Look-ups in named tables: a row name and a column name give one cell, copied from the table.

fof.csv
,dud,dit,dukotat,falem,zugom,kegit
dubaf,1494,3767,1281,3898,7708,2082
nipur,3775,3782,3531,3501,3260,3572
vak,2854,3690,2876,3933,5038,3025
pufepi,2787,2816,2809,3702,4020,3382

What is the dukotat of nipur in fof?
3531
What is the falem of nipur in fof?
3501
What is the dukotat of dubaf in fof?
1281
What is the falem of dubaf in fof?
3898
What is the kegit of nipur in fof?
3572
What is the zugom of vak in fof?
5038
What is the dit of pufepi in fof?
2816
What is the zugom of pufepi in fof?
4020
What is the zugom of dubaf in fof?
7708
What is the falem of pufepi in fof?
3702
What is the dud of pufepi in fof?
2787
What is the dukotat of vak in fof?
2876
What is the kegit of pufepi in fof?
3382
What is the dud of vak in fof?
2854

pif =
|  | lupif | mak | fezilik | beki | ribe | bokuru | mir | kog | gak | ludinup |
|---|---|---|---|---|---|---|---|---|---|---|
| zatedor | 175 | 82 | 145 | 83 | 201 | 189 | 158 | 173 | 120 | 105 |
| gen | 19 | 214 | 112 | 232 | 129 | 118 | 133 | 212 | 63 | 199 |
| muk | 160 | 149 | 143 | 209 | 106 | 218 | 124 | 33 | 56 | 145 |
| lus | 44 | 161 | 71 | 184 | 203 | 77 | 88 | 138 | 121 | 173 |
| pebos | 146 | 85 | 199 | 171 | 190 | 147 | 200 | 169 | 88 | 179 |
| tem | 156 | 110 | 192 | 83 | 79 | 88 | 201 | 43 | 145 | 70 |

gen, ludinup => 199
gen, bokuru => 118
pebos, fezilik => 199
zatedor, ludinup => 105
lus, kog => 138
muk, beki => 209
zatedor, ribe => 201
lus, ludinup => 173
gen, gak => 63
muk, fezilik => 143
pebos, mak => 85
muk, mak => 149
tem, mir => 201
zatedor, lupif => 175
pebos, gak => 88
pebos, bokuru => 147
gen, mir => 133
lus, mir => 88
lus, lupif => 44
Which row has the largest lupif? zatedor

vofetom:
columns: gugod, rek, zur, zezo, buzudak, luru
tikefep: [90, 101, 90, 84, 87, 89]
duti: [88, 92, 93, 91, 87, 96]
bab: [90, 91, 92, 92, 94, 93]
kelafuv: [93, 88, 93, 95, 94, 90]
tozip: [96, 94, 87, 95, 95, 89]
bog: [88, 91, 91, 96, 89, 89]
gab: [89, 91, 88, 85, 86, 88]
rigeko: [3, 110, 1, 46, 203, 176]
tupes: [91, 95, 91, 94, 87, 85]
lumikem: [87, 86, 89, 97, 86, 87]
loboz: [92, 88, 93, 92, 94, 91]
kab: [86, 86, 89, 89, 91, 90]
pakavof: [92, 92, 87, 93, 90, 93]
kevoko: [90, 82, 91, 89, 92, 94]

gab, zur -> 88
rigeko, rek -> 110
duti, buzudak -> 87
kevoko, zur -> 91
loboz, zezo -> 92
kelafuv, gugod -> 93
kevoko, zezo -> 89
tikefep, buzudak -> 87
tikefep, luru -> 89
bog, zezo -> 96
lumikem, rek -> 86
kab, gugod -> 86
duti, luru -> 96
kelafuv, zur -> 93
tozip, buzudak -> 95
kab, zezo -> 89
kelafuv, zezo -> 95
tozip, gugod -> 96
gab, buzudak -> 86

Table rabogu
cols = luvobik, mikolem, kuzevok, sefafa
faki: [538, 655, 835, 248]
rono: [752, 385, 148, 511]
dor: [364, 569, 701, 260]
tovali: [663, 320, 320, 711]
lafi: [833, 596, 261, 772]
rifose: [635, 127, 295, 831]
rafu: [480, 815, 707, 371]

What is the mikolem of rifose in rabogu? 127
What is the luvobik of rono in rabogu? 752
What is the mikolem of rafu in rabogu? 815
What is the sefafa of rono in rabogu? 511
What is the luvobik of rifose in rabogu? 635
What is the sefafa of dor in rabogu? 260
What is the kuzevok of rifose in rabogu? 295
What is the luvobik of lafi in rabogu? 833
What is the luvobik of rafu in rabogu? 480
What is the luvobik of tovali in rabogu? 663

vir:
	ninipa	kopag	dem	labo	pil	ribezur	zad
dig	41	87	164	76	92	89	80
besa	237	91	143	123	176	148	106
zuranam	111	108	110	110	110	111	113
vugeda	56	95	155	88	98	95	87
vifile	72	105	131	111	113	96	101
mor	139	106	109	114	118	124	118

What is the ribezur of mor in vir? 124
What is the zad of dig in vir? 80
What is the ribezur of zuranam in vir? 111
What is the zad of vugeda in vir? 87
What is the ninipa of besa in vir? 237
What is the kopag of dig in vir? 87
What is the kopag of besa in vir? 91
What is the zad of besa in vir? 106
What is the kopag of zuranam in vir? 108
What is the kopag of mor in vir? 106
What is the ninipa of zuranam in vir? 111
What is the kopag of vugeda in vir? 95
What is the ninipa of vifile in vir? 72
What is the dem of mor in vir? 109
What is the pil of mor in vir? 118
What is the pil of vugeda in vir? 98
What is the labo of besa in vir? 123
Which row has the largest ribezur? besa

vuvusuv:
|  | reliviz | ruk | doz | lesa | terol | fub | lalofa |
|---|---|---|---|---|---|---|---|
| zevikel | 6.5 | 3.3 | -0.2 | -1.8 | -2.3 | 2.5 | 2.6 |
| dapo | 6.7 | -3.5 | 4.4 | -2.7 | 4.5 | 4.7 | 4.2 |
| nune | 1.9 | -0.7 | -2.0 | -2.3 | -2.5 | -0.4 | 0.4 |
| kalos | 5.7 | -2.7 | -5.6 | -4.3 | -4.5 | 4.7 | 2.9 |
| gona | 4.8 | 2.0 | 1.1 | -3.5 | 2.0 | 4.4 | 2.2 |

kalos, lalofa -> 2.9
nune, doz -> -2.0
zevikel, reliviz -> 6.5
dapo, terol -> 4.5
kalos, lesa -> -4.3
dapo, doz -> 4.4
gona, lesa -> -3.5
dapo, reliviz -> 6.7
nune, ruk -> -0.7
kalos, reliviz -> 5.7
kalos, doz -> -5.6
gona, terol -> 2.0
zevikel, ruk -> 3.3
nune, terol -> -2.5
zevikel, terol -> -2.3
dapo, fub -> 4.7
nune, lesa -> -2.3

ker =
|  | rek | lipov | dunagik | did | vop | gumav | bodiboz | dep | kepozo | godog |
|---|---|---|---|---|---|---|---|---|---|---|
| zar | 69 | 162 | 62 | 184 | 47 | 126 | 86 | 152 | 95 | 119 |
| favibab | 114 | 94 | 142 | 93 | 132 | 101 | 105 | 156 | 61 | 155 |
| meva | 179 | 76 | 140 | 80 | 158 | 85 | 125 | 85 | 111 | 110 |
| nop | 120 | 151 | 101 | 119 | 101 | 111 | 146 | 91 | 109 | 107 |
| fen | 96 | 132 | 112 | 125 | 102 | 110 | 97 | 129 | 97 | 129 |
| tek | 113 | 115 | 103 | 144 | 76 | 160 | 56 | 157 | 96 | 92 |
| som | 151 | 86 | 166 | 75 | 145 | 103 | 124 | 115 | 71 | 154 |
| lipa | 96 | 134 | 97 | 119 | 131 | 132 | 91 | 134 | 70 | 152 |
| zadaru | 160 | 73 | 165 | 64 | 130 | 116 | 82 | 140 | 102 | 130 |
| mesi | 148 | 51 | 175 | 75 | 160 | 66 | 164 | 46 | 192 | 61 |
| seliru | 100 | 135 | 95 | 113 | 114 | 132 | 107 | 136 | 75 | 140 |
| sek | 104 | 144 | 85 | 131 | 107 | 123 | 127 | 69 | 159 | 90 |

rek of mesi = 148
dunagik of zadaru = 165
gumav of fen = 110
did of zadaru = 64
vop of lipa = 131
dunagik of sek = 85
Which row has the largest kepozo? mesi

